Below are the code and all the weights of a small trained network. Each question names an input and a class and asks about switching units off, where a switched-off unit gives its printed mean instead of its output.

import numpy as np


def w(rows, s, z=0):
    codes = np.array(rows[::2]) - 128.0
    scale = np.full(codes.shape[1], s)
    scale[-1] = z or s
    return codes * scale


def f(y):
    return np.maximum(y, 0)


def log_softmax(a):
    a = a - a.max(-1, keepdims=True)
    return a - np.log(np.exp(a).sum(-1, keepdims=True))


def net(x, mask):
    res = np.array(x, float).reshape(1, 7) / 4 @ E
    y = f(res @ A[0][:, :-1].T + A[0][:, -1])
    res = res + np.where(mask, y, B[0][:, -1]) @ B[0][:, :-1]
    return log_softmax(res[-1] @ U[:, :-1].T + U[:, -1])


A, B = {}, {}
E = w([
[149,67,134,105,158,63],'x0',
[168,76,202,136,210,36],'x1',
[200,184,108,13,155,131],'x2',
[95,67,83,102,223,205],'x3',
[151,163,234,56,181,198],'x4',
[164,128,2,94,149,73],'x5',
[55,185,142,88,144,53],'x6',
],0.0073)
A[0] = w([
[182,173,83,138,116,236,245],'n1',
[96,27,115,198,77,72,187],'n2',
[133,50,50,184,103,133,240],'n3',
[181,161,99,43,177,234,168],'n4',
[101,214,101,106,104,47,105],'n5',
[87,72,107,157,92,39,232],'n6',
[126,118,182,58,211,90,123],'n7',
[172,52,148,182,128,72,117],'n8',
[61,146,207,32,87,101,192],'n9',
[113,38,254,90,153,163,173],'n10',
[93,77,173,31,177,59,224],'n11',
[87,91,157,200,117,186,155],'n12',
[97,74,161,83,197,108,78],'n13',
[92,112,125,101,215,143,24],'n14',
[56,89,161,121,152,107,16],'n15',
[108,191,162,212,112,162,254],'n16',
[151,211,79,107,150,73,230],'n17',
[118,150,182,142,63,213,197],'n18',
[165,136,44,67,125,100,184],'n19',
],0.0079,0.0036)
B[0] = w([
[60,108,95,28,85,217,249],'n1',
[154,60,95,127,47,50,235],'n2',
[133,42,90,41,75,84,240],'n3',
[76,208,91,91,142,193,248],'n4',
[60,170,215,131,35,84,190],'n5',
[131,102,154,156,52,38,227],'n6',
[216,192,134,219,224,158,206],'n7',
[197,54,70,166,171,59,194],'n8',
[117,242,141,212,105,107,216],'n9',
[126,82,153,228,149,147,254],'n10',
[230,195,138,226,203,62,221],'n11',
[88,58,185,141,87,150,214],'n12',
[213,133,119,217,169,150,178],'n13',
[202,127,131,74,173,121,158],'n14',
[200,191,141,136,187,132,149],'n15',
[100,100,232,134,51,159,232],'n16',
[136,226,113,120,100,106,212],'n17',
[1,93,194,167,125,215,243],'n18',
[158,218,65,29,135,95,213],'n19',
],0.0065,0.0079)
U = w([
[156,78,61,163,60,60,130],'0',
[79,238,150,143,59,27,188],'1',
[69,142,193,138,84,230,135],'2',
[198,233,27,28,119,158,1],'3',
[254,224,141,206,242,94,68],'4',
],0.0074,0.0032)

Each question gives the input, the list of numbers given to net, and the class t.
The units are the neurons (one row each of A and B). Each row of codes is followed by its name. A weight is (code - 128) times the scale printed after its matrix; where a second scale follows, it is the last column's (A, B and U).
mask holds one flag per neuron, in row order. A switched-off neuron (its flag False) gives its mean, the last column of its row in B, instead of its output. The means were averaged over made-up inputs and are rounded, as every weight is.
A unit's drop is (log p(t) with every unit on - log p(t) with that unit switched off) / (log p(t) with every unit on - log p(t) with every unit switched off).
The circuit of an input: a set's keep is (log p(t) with only the set's units on - log p(t) with every unit switched off) / (log p(t) with every unit on - log p(t) with every unit switched off). Starting from the 12 units with the biggest drops (on a tie, the unit counted first), units are removed one at a time, each time the one whose removal leaves the highest keep (on an exact tie, the one counted first), for as long as the keep stays at least 0.8.
circuit, biggest first: the units of the circuit, biggest drop first
unit that matters most: the unit with the biggest drop
k most important neurons: the k neurons with the biggest drops, biggest first
drop when u is switched off: that unit's drop, to one decimal
input [8,-1,7,-7,-3,2,-5], class 3: unit that matters most : n19
input [-7,8,-7,-8,-3,6,1], class 0: circuit, biggest first : [n8 n2]
input [-1,-7,-3,-5,-1,3,-8], class 2: circuit, biggest first : [n1 n18]
input [8,-2,-4,8,-3,-4,4], class 0: 3 most important neurons : [n2 n3 n6]
input [7,8,0,-3,-5,4,4], class 4: 2 most important neurons : [n11 n7]
input [-2,6,8,-7,1,1,4], class 4: 2 most important neurons : [n7 n11]
input [8,2,-8,-7,-5,-6,5], class 0: drop when n8 is switched off : 0.3
input [-4,3,-2,6,7,6,-2], class 4: drop when n7 is switched off : 0.2
input [7,-8,-1,1,-1,2,2], class 3: drop when n18 is switched off : 0.2
input [-4,6,-4,-1,2,2,-6], class 0: drop when n18 is switched off : 0.1
